Here is a tiny trained network, its code and every weight. The questions are about switching its units off for an input and a class, where a switched-off unit gives its printed mean instead of its output.

import numpy as np


def w(rows, s, z=0):
    codes = np.array(rows[::2]) - 128.0
    scale = np.full(codes.shape[1], s)
    scale[-1] = z or s
    return codes * scale


def f(y):
    return y / 2 * (1 + np.tanh(0.7978845608 * (y + 0.044715 * y**3)))


def log_softmax(a):
    a = a - a.max(-1, keepdims=True)
    return a - np.log(np.exp(a).sum(-1, keepdims=True))


def net(x, mask):
    res = np.array(x, float).reshape(1, 4) / 4 @ E
    y = f(res @ A[0][:, :-1].T + A[0][:, -1])
    res = res + np.where(mask, y, B[0][:, -1]) @ B[0][:, :-1]
    return log_softmax(res[-1] @ U[:, :-1].T + U[:, -1])


A, B = {}, {}
E = w([
[78,153,156,205,110,168,52,177,179],'x0',
[56,181,132,111,106,85,93,26,139],'x1',
[123,115,76,152,12,150,144,130,130],'x2',
[151,96,137,255,149,111,156,78,62],'x3',
],0.0094)
A[0] = w([
[154,132,124,99,124,128,162,107,126,255],'n0',
[135,124,133,185,133,133,140,80,128,85],'n1',
[119,110,114,57,123,126,82,160,136,93],'n2',
[123,117,154,97,109,156,134,116,136,59],'n3',
[138,111,126,187,158,127,148,112,109,135],'n4',
[107,152,128,114,123,121,72,36,134,69],'n5',
[171,127,138,89,119,127,157,96,114,66],'n6',
[98,136,128,175,128,145,62,174,151,143],'n7',
[131,159,143,109,211,137,101,136,129,98],'n8',
[174,105,111,136,142,136,182,197,125,78],'n9',
[116,135,147,125,196,112,133,147,135,71],'n10',
[80,136,146,103,104,121,141,46,146,90],'n11',
[145,125,128,226,163,121,138,93,105,70],'n12',
[158,140,124,183,133,118,166,99,149,81],'n13',
[126,100,155,140,120,156,117,100,95,56],'n14',
[124,129,96,132,44,128,150,143,129,86],'n15',
[119,148,138,163,125,131,88,155,146,149],'n16',
[113,162,128,3,99,134,89,203,172,85],'n17',
[174,116,136,158,134,122,152,196,126,112],'n18',
[139,109,122,105,126,102,184,97,112,81],'n19',
[165,113,133,108,136,151,155,250,122,85],'n20',
[127,111,134,164,128,119,144,115,125,60],'n21',
[107,118,151,117,213,117,103,130,131,149],'n22',
[140,128,136,165,118,124,145,107,111,145],'n23',
[141,133,88,138,43,136,139,130,119,106],'n24',
[151,134,121,201,133,103,133,110,101,87],'n25',
[124,109,130,133,48,137,150,127,139,158],'n26',
[105,145,122,116,125,133,99,81,111,97],'n27',
[134,130,141,118,191,116,101,136,127,73],'n28',
[144,113,112,103,140,129,203,85,84,108],'n29',
[162,130,108,79,132,125,173,101,121,101],'n30',
[146,129,122,137,27,132,151,135,131,68],'n31',
[144,114,107,101,133,109,145,109,107,132],'n32',
[92,139,126,167,144,142,79,170,143,64],'n33',
[128,147,138,93,107,119,129,144,171,67],'n34',
[140,144,133,127,226,137,114,111,145,101],'n35',
[93,140,148,177,124,131,60,166,164,59],'n36',
[161,123,113,45,121,127,178,105,127,114],'n37',
[115,147,133,127,114,100,108,89,140,97],'n38',
[131,138,150,154,113,133,95,143,143,51],'n39',
[92,149,136,111,117,110,98,60,142,126],'n40',
],0.015,0.0098)
B[0] = w([
[81,132,103,140,3,64,120,123,133,232],'n0',
[82,118,135,135,139,173,128,129,136,169],'n1',
[77,114,140,156,149,157,125,102,115,176],'n2',
[138,116,159,132,195,162,143,128,139,124],'n3',
[74,121,122,134,109,165,122,116,116,200],'n4',
[168,142,57,131,178,159,130,137,140,190],'n5',
[172,144,170,162,187,140,127,139,132,159],'n6',
[170,157,160,193,71,75,128,117,123,206],'n7',
[147,94,157,54,159,106,126,136,122,186],'n8',
[173,143,53,133,182,147,132,116,133,193],'n9',
[155,98,157,89,186,109,131,134,125,160],'n10',
[168,146,57,132,164,143,135,124,131,190],'n11',
[58,122,144,133,122,185,134,102,125,208],'n12',
[96,121,147,136,157,159,130,125,135,159],'n13',
[130,129,156,140,186,166,139,130,109,129],'n14',
[152,81,166,64,175,112,123,140,135,173],'n15',
[136,158,149,153,86,84,132,117,143,179],'n16',
[6,115,152,155,103,225,135,100,122,246],'n17',
[157,153,54,125,134,143,126,125,142,192],'n18',
[172,148,182,168,158,161,131,152,137,178],'n19',
[173,148,23,130,152,154,127,121,127,209],'n20',
[116,126,154,140,181,166,130,132,121,138],'n21',
[132,94,147,50,101,88,124,134,116,206],'n22',
[90,130,129,103,93,147,137,110,133,176],'n23',
[149,99,169,32,156,110,138,138,119,185],'n24',
[76,116,138,152,138,181,116,133,129,187],'n25',
[125,99,142,67,114,85,123,138,113,189],'n26',
[145,135,90,129,159,135,136,127,135,158],'n27',
[154,99,155,87,170,134,132,160,134,159],'n28',
[165,153,186,190,134,115,128,121,132,215],'n29',
[165,148,169,172,146,128,128,148,134,184],'n30',
[154,101,173,52,197,118,122,157,125,173],'n31',
[140,146,156,154,127,111,117,121,138,175],'n32',
[169,147,177,185,156,119,137,140,135,167],'n33',
[104,114,148,139,182,177,130,137,119,150],'n34',
[137,102,161,45,144,110,134,151,128,189],'n35',
[185,164,182,191,134,119,127,141,135,184],'n36',
[156,152,186,181,127,118,129,127,133,206],'n37',
[153,139,91,127,155,145,139,135,129,157],'n38',
[160,143,172,146,190,142,141,137,152,137],'n39',
[177,129,46,127,122,148,125,124,117,200],'n40',
],0.034,0.013)
U = w([
[76,117,149,145,126,183,142,92,126,148],'0',
[182,175,186,182,116,101,136,131,158,115],'1',
[179,151,37,123,156,144,146,112,144,134],'2',
[152,75,167,58,149,97,135,150,122,129],'3',
[102,135,96,132,10,64,114,110,132,253],'4',
[111,120,108,155,135,90,123,162,131,80],'5',
[100,118,116,157,164,101,108,153,112,84],'6',
],0.012,0.0064)

Each question gives the input, the list of numbers given to net, and the class t.
The units are the neurons (one row each of A and B). Each row of codes is followed by its name. A weight is (code - 128) times the scale printed after its matrix; where a second scale follows, it is the last column's (A, B and U).
mask holds one flag per neuron, in row order. A switched-off neuron (its flag False) gives its mean, the last column of its row in B, instead of its output. The means were averaged over made-up inputs and are rounded, as every weight is.
A unit's drop is (log p(t) with every unit on - log p(t) with that unit switched off) / (log p(t) with every unit on - log p(t) with every unit switched off).
The circuit of an input: a set's keep is (log p(t) with only the set's units on - log p(t) with every unit switched off) / (log p(t) with every unit on - log p(t) with every unit switched off). Starting from the 12 units with the biggest drops (on a tie, the unit counted first), units are removed one at a time, each time the one whose removal leaves the highest keep (on an exact tie, the one counted first), for as long as the keep stays at least 0.8.
units of the circuit, in order: the units of the circuit, biggest drop first
unit that matters most: the unit with the biggest drop
k most important neurons: the k neurons with the biggest drops, biggest first
drop of u: that unit's drop, to one decimal
input [-4,1,-7,-8], class 0: units of the circuit, in order -> n17
input [5,-4,-8,-8], class 0: 2 most important neurons -> n17, n2
input [-5,5,1,1], class 1: 3 most important neurons -> n20, n29, n9
input [-6,4,6,-2], class 1: 4 most important neurons -> n37, n29, n22, n30
input [6,-5,-7,3], class 3: 2 most important neurons -> n22, n35
input [0,-6,3,5], class 2: 4 most important neurons -> n17, n9, n18, n20
input [4,-2,-6,6], class 0: 4 most important neurons -> n12, n4, n25, n24
input [8,0,7,-7], class 1: 3 most important neurons -> n7, n36, n33
input [-7,5,-5,-6], class 1: 2 most important neurons -> n37, n30
input [-1,5,-6,3], class 3: 3 most important neurons -> n22, n35, n20
input [-8,8,5,0], class 1: 3 most important neurons -> n37, n29, n19
input [-8,0,8,-1], class 1: 3 most important neurons -> n37, n29, n30
input [-6,-3,7,4], class 3: 2 most important neurons -> n24, n31
input [2,3,-2,3], class 4: unit that matters most -> n17
input [0,-6,1,5], class 2: 2 most important neurons -> n17, n9
input [-7,4,7,5], class 1: 3 most important neurons -> n29, n19, n22
input [-4,-8,-2,8], class 0: 2 most important neurons -> n12, n4
input [-8,-7,0,-3], class 1: drop of n37 -> 3.4
input [7,-2,5,8], class 0: drop of n12 -> 2.5
input [-8,3,7,-4], class 1: unit that matters most -> n37
input [-3,-3,-2,2], class 4: drop of n0 -> 0.1
input [7,1,-1,8], class 0: drop of n12 -> 2.9
